Here is a tiny trained network, its code and every weight. The questions are about switching its units off for an input and a class, where a switched-off unit gives its printed mean instead of its output.

import numpy as np


def w(rows, s, z=0):
    codes = np.array(rows[::2]) - 128.0
    scale = np.full(codes.shape[1], s)
    scale[-1] = z or s
    return codes * scale


def norm(h):
    return h / np.sqrt((h * h).mean(-1, keepdims=True) + 1e-5)


def f(y):
    return y / 2 * (1 + np.tanh(0.7978845608 * (y + 0.044715 * y**3)))


def log_softmax(a):
    a = a - a.max(-1, keepdims=True)
    return a - np.log(np.exp(a).sum(-1, keepdims=True))


def net(x, mask):
    res = np.array(x, float).reshape(1, 5) / 4 @ E
    u = 0
    for l in range(2):
        y = f(norm(res) @ A[l][:, :-1].T + A[l][:, -1])
        res = res + np.where(mask[u : u + 11], y, B[l][:, -1]) @ B[l][:, :-1]
        u += 11
    return log_softmax(norm(res)[-1] @ U[:, :-1].T + U[:, -1])


A, B = {}, {}
E = w([
[98,95,125,178],'x0',
[144,137,34,179],'x1',
[123,197,160,63],'x2',
[2,124,134,156],'x3',
[16,42,60,64],'x4',
],0.0078)
A[0] = w([
[131,175,44,112,152],'0.n0',
[180,147,2,197,3],'0.n1',
[69,158,158,114,59],'0.n2',
[141,73,129,187,132],'0.n3',
[139,65,111,177,122],'0.n4',
[74,145,198,142,82],'0.n5',
[195,103,129,90,139],'0.n6',
[130,81,154,210,40],'0.n7',
[127,135,65,190,151],'0.n8',
[144,113,45,77,91],'0.n9',
[32,123,135,154,152],'0.n10',
],0.016,0.0038)
B[0] = w([
[115,81,183,144,196],'0.n0',
[122,71,250,105,243],'0.n1',
[95,130,136,73,169],'0.n2',
[123,124,94,161,182],'0.n3',
[151,101,76,114,186],'0.n4',
[90,101,195,112,181],'0.n5',
[192,98,136,168,189],'0.n6',
[95,119,95,203,171],'0.n7',
[172,112,166,148,209],'0.n8',
[122,60,59,163,196],'0.n9',
[97,129,82,104,253],'0.n10',
],0.024,0.0068)
A[1] = w([
[130,141,167,122,162],'1.n0',
[135,248,193,142,255],'1.n1',
[49,140,140,95,57],'1.n2',
[67,66,147,169,84],'1.n3',
[162,140,128,76,153],'1.n4',
[181,160,6,143,134],'1.n5',
[96,119,129,115,69],'1.n6',
[181,117,192,69,193],'1.n7',
[108,120,131,156,121],'1.n8',
[107,123,126,117,43],'1.n9',
[71,122,134,65,109],'1.n10',
],0.017,0.0048)
B[1] = w([
[153,125,178,126,166],'1.n0',
[86,14,255,65,200],'1.n1',
[80,158,104,71,199],'1.n2',
[136,16,59,85,253],'1.n3',
[65,63,179,159,141],'1.n4',
[181,84,136,243,167],'1.n5',
[123,151,111,105,142],'1.n6',
[167,134,223,164,254],'1.n7',
[209,82,97,68,147],'1.n8',
[94,165,109,127,123],'1.n9',
[135,103,50,25,212],'1.n10',
],0.019,0.0076)
U = w([
[179,126,117,175,88],'0',
[57,92,15,25,200],'1',
[164,67,245,134,212],'2',
[122,246,118,129,1],'3',
[142,231,110,144,32],'4',
[168,29,21,219,137],'5',
[133,234,113,136,20],'6',
],0.014,0.007)

Each question gives the input, the list of numbers given to net, and the class t.
The units are the neurons (one row each of A and B). Each row of codes is followed by its name. A weight is (code - 128) times the scale printed after its matrix; where a second scale follows, it is the last column's (A, B and U).
mask holds one flag per neuron, layer by layer. A switched-off neuron (its flag False) gives its mean, the last column of its row in B, instead of its output. The means were averaged over made-up inputs and are rounded, as every weight is.
A unit's drop is (log p(t) with every unit on - log p(t) with that unit switched off) / (log p(t) with every unit on - log p(t) with every unit switched off).
most important unit: the unit with the biggest drop
top k neurons: the k neurons with the biggest drops, biggest first
drop of u: that unit's drop, to one decimal
input [8,-2,7,-5,6], class 1: top 2 neurons	[0.n4 0.n3]
input [8,-5,-6,-1,7], class 5: most important unit	0.n1
input [-4,2,6,-3,4], class 5: top 2 neurons	[0.n9 0.n1]
input [6,2,-5,0,-8], class 5: top 2 neurons	[0.n7 0.n3]
input [-8,1,7,-5,6], class 5: top 2 neurons	[0.n9 0.n1]
input [4,-8,5,-6,8], class 1: top 3 neurons	[0.n8 0.n1 1.n10]
input [3,0,-3,6,5], class 1: top 2 neurons	[0.n6 0.n9]
input [8,0,-1,6,-4], class 1: top 2 neurons	[0.n5 0.n6]
input [5,6,1,6,3], class 1: top 2 neurons	[0.n10 0.n6]
input [-1,3,4,-7,8], class 5: drop of 0.n9	0.8
input [1,-1,-4,1,-7], class 5: drop of 0.n9	-0.1
input [6,-6,-3,-8,5], class 5: drop of 1.n2	0.0
input [8,-2,-6,-6,-3], class 5: drop of 0.n7	0.3
